Below are the code and all the weights of a small trained network. Each question names an input and a class and asks about switching units off, where a switched-off unit gives its printed mean instead of its output.

import numpy as np


def w(rows, s, z=0):
    codes = np.array(rows[::2]) - 128.0
    scale = np.full(codes.shape[1], s)
    scale[-1] = z or s
    return codes * scale


def norm(h):
    return h / np.sqrt((h * h).mean(-1, keepdims=True) + 1e-5)


def f(y):
    return np.maximum(y, 0)


def log_softmax(a):
    a = a - a.max(-1, keepdims=True)
    return a - np.log(np.exp(a).sum(-1, keepdims=True))


def net(x, mask):
    res = np.array(x, float).reshape(1, 7) / 4 @ E
    u = 0
    for l in range(2):
        y = f(norm(res) @ A[l][:, :-1].T + A[l][:, -1])
        res = res + np.where(mask[u : u + 9], y, B[l][:, -1]) @ B[l][:, :-1]
        u += 9
    return log_softmax(norm(res)[-1] @ U[:, :-1].T + U[:, -1])


A, B = {}, {}
E = w([
[123,127,128,129,134,136,123,134,134,132,131],'x0',
[127,130,129,129,125,127,131,126,116,127,127],'x1',
[139,67,65,120,168,157,193,31,174,20,230],'x2',
[125,130,128,126,126,126,131,123,120,132,129],'x3',
[197,222,157,254,128,242,156,73,218,183,68],'x4',
[102,43,167,242,162,4,45,101,117,153,130],'x5',
[245,219,232,71,177,105,66,107,40,168,229],'x6',
],0.0059)
A[0] = w([
[158,151,162,149,170,151,60,115,121,123,181,5],'L0N1',
[183,142,167,145,131,85,111,89,107,109,206,14],'L0N2',
[181,174,146,240,141,141,159,28,121,119,124,15],'L0N3',
[145,92,166,255,163,59,99,82,114,133,206,4],'L0N4',
[155,109,119,147,152,151,126,47,157,119,221,6],'L0N5',
[161,133,142,135,142,123,123,127,109,98,132,54],'L0N6',
[135,98,120,100,185,108,118,157,139,122,143,35],'L0N7',
[122,79,109,178,128,134,149,59,124,122,188,24],'L0N8',
[139,128,118,117,97,114,135,34,124,127,175,29],'L0N9',
],0.0095,0.0049)
B[0] = w([
[111,159,130,149,103,93,189,58,104,227,159,184],'L0N1',
[108,129,140,111,114,44,221,93,111,210,186,206],'L0N2',
[104,113,134,176,69,229,53,210,179,135,217,223],'L0N3',
[162,67,102,67,122,89,4,10,143,97,2,255],'L0N4',
[167,163,153,173,200,132,171,187,117,35,118,196],'L0N5',
[142,142,145,124,137,97,178,157,95,149,128,141],'L0N6',
[100,126,136,156,66,119,115,153,105,103,162,151],'L0N7',
[145,130,138,163,185,74,164,200,114,56,70,185],'L0N8',
[127,156,119,114,140,103,193,158,79,82,136,162],'L0N9',
],0.0088,0.0066)
A[1] = w([
[169,116,111,89,191,164,161,63,135,43,223,80],'L1N1',
[170,176,186,119,83,96,75,167,106,190,102,55],'L1N2',
[160,122,145,73,181,118,139,109,146,185,164,66],'L1N3',
[91,171,150,143,222,151,123,172,72,165,65,4],'L1N4',
[199,170,132,172,153,207,131,43,173,142,153,62],'L1N5',
[116,65,118,19,148,64,111,131,73,76,232,78],'L1N6',
[181,201,105,3,140,230,183,117,128,102,160,61],'L1N7',
[201,172,149,83,166,154,116,62,87,121,221,76],'L1N8',
[72,59,56,173,139,154,179,97,184,99,93,58],'L1N9',
],0.013,0.0035)
B[1] = w([
[132,151,130,123,146,85,155,205,90,92,71,196],'L1N1',
[140,133,108,130,166,119,202,152,128,50,115,208],'L1N2',
[78,129,105,120,96,116,174,123,109,145,132,162],'L1N3',
[160,142,143,142,166,98,140,153,95,86,183,153],'L1N4',
[94,111,119,94,109,195,72,186,133,135,150,181],'L1N5',
[135,148,135,169,112,249,82,164,185,146,146,247],'L1N6',
[140,55,139,168,142,58,31,51,142,122,86,221],'L1N7',
[95,138,105,88,100,113,208,78,126,185,149,195],'L1N8',
[142,171,149,86,123,101,180,79,89,187,184,215],'L1N9',
],0.013)
U = w([
[108,130,127,154,89,246,72,182,178,141,171,168],'0',
[102,150,120,100,94,93,213,61,109,197,169,131],'1',
[137,57,117,127,130,75,37,52,144,101,52,227],'2',
[154,153,131,157,171,98,184,199,107,42,99,1],'3',
],0.011,0.00069)

Each question gives the input, the list of numbers given to net, and the class t.
The units are the neurons (one row each of A and B). Each row of codes is followed by its name. A weight is (code - 128) times the scale printed after its matrix; where a second scale follows, it is the last column's (A, B and U).
mask holds one flag per neuron, layer by layer. A switched-off neuron (its flag False) gives its mean, the last column of its row in B, instead of its output. The means were averaged over made-up inputs and are rounded, as every weight is.
A unit's drop is (log p(t) with every unit on - log p(t) with that unit switched off) / (log p(t) with every unit on - log p(t) with every unit switched off).
The circuit of an input: a set's keep is (log p(t) with only the set's units on - log p(t) with every unit switched off) / (log p(t) with every unit on - log p(t) with every unit switched off). Starting from the 12 units with the biggest drops (on a tie, the unit counted first), units are removed one at a time, each time the one whose removal leaves the highest keep (on an exact tie, the one counted first), for as long as the keep stays at least 0.8.
circuit, biggest first: the units of the circuit, biggest drop first
k most important neurons: the k neurons with the biggest drops, biggest first
k most important neurons of layer l: the k neurons of layer l with the biggest drops, biggest first
input [-6,1,-8,5,-7,7,-6], class 3: 2 most important neurons of layer 1 -> (L1N7; L1N5)
input [4,7,3,8,-7,-6,-2], class 0: circuit, biggest first -> (L1N6)
input [-6,6,-8,-1,6,6,-1], class 3: 3 most important neurons -> (L1N2; L1N6; L1N7)
input [-2,4,4,-7,6,-7,-2], class 2: 2 most important neurons -> (L1N7; L1N6)
input [7,6,8,-8,6,8,8], class 1: 4 most important neurons -> (L0N2; L0N1; L1N8; L1N7)
input [-3,-6,4,-6,2,-7,-6], class 2: 2 most important neurons of layer 1 -> (L1N7; L1N8)
input [0,-2,8,-4,-1,7,1], class 3: 2 most important neurons -> (L0N5; L1N7)
input [-7,-2,7,0,-1,6,-6], class 3: 3 most important neurons -> (L0N8; L1N7; L1N8)
input [-2,6,6,-1,5,-6,3], class 2: 2 most important neurons -> (L1N7; L1N6)
input [-8,-5,-7,1,-8,-5,-8], class 0: 3 most important neurons of layer 1 -> (L1N8; L1N7; L1N2)
input [-3,-1,3,-1,-3,8,8], class 1: 3 most important neurons -> (L0N2; L1N7; L0N1)
input [-3,0,-7,3,7,-8,-5], class 2: 4 most important neurons -> (L1N7; L1N6; L0N3; L0N1)
input [-1,-5,-6,8,5,0,1], class 3: 3 most important neurons of layer 1 -> (L1N2; L1N6; L1N4)
input [-4,4,7,6,5,-6,-7], class 1: 2 most important neurons -> (L1N9; L1N6)
input [-1,-2,0,4,-5,3,-4], class 0: most important neuron -> (L1N6)
input [5,1,-8,-7,-4,3,7], class 3: 3 most important neurons -> (L1N2; L1N9; L1N4)
input [1,-3,-2,-2,-8,6,0], class 0: 2 most important neurons -> (L1N6; L1N7)
input [3,-7,-4,5,-6,7,7], class 1: 2 most important neurons -> (L0N2; L1N7)
input [3,-2,-3,-8,-3,3,4], class 1: 2 most important neurons of layer 0 -> (L0N1; L0N3)
input [2,1,3,8,2,-5,-1], class 2: circuit, biggest first -> (L1N7)
input [-8,-5,-7,8,0,-6,-5], class 3: 2 most important neurons of layer 1 -> (L1N6; L1N4)
input [2,-2,7,-4,-8,-8,7], class 0: 2 most important neurons of layer 1 -> (L1N6; L1N9)
input [3,-1,-5,8,-4,-7,6], class 2: 2 most important neurons of layer 0 -> (L0N2; L0N1)
input [0,4,-1,-4,-5,-4,-6], class 1: 2 most important neurons of layer 0 -> (L0N2; L0N3)
input [0,-8,5,7,-2,0,-4], class 3: 2 most important neurons of layer 1 -> (L1N1; L1N8)
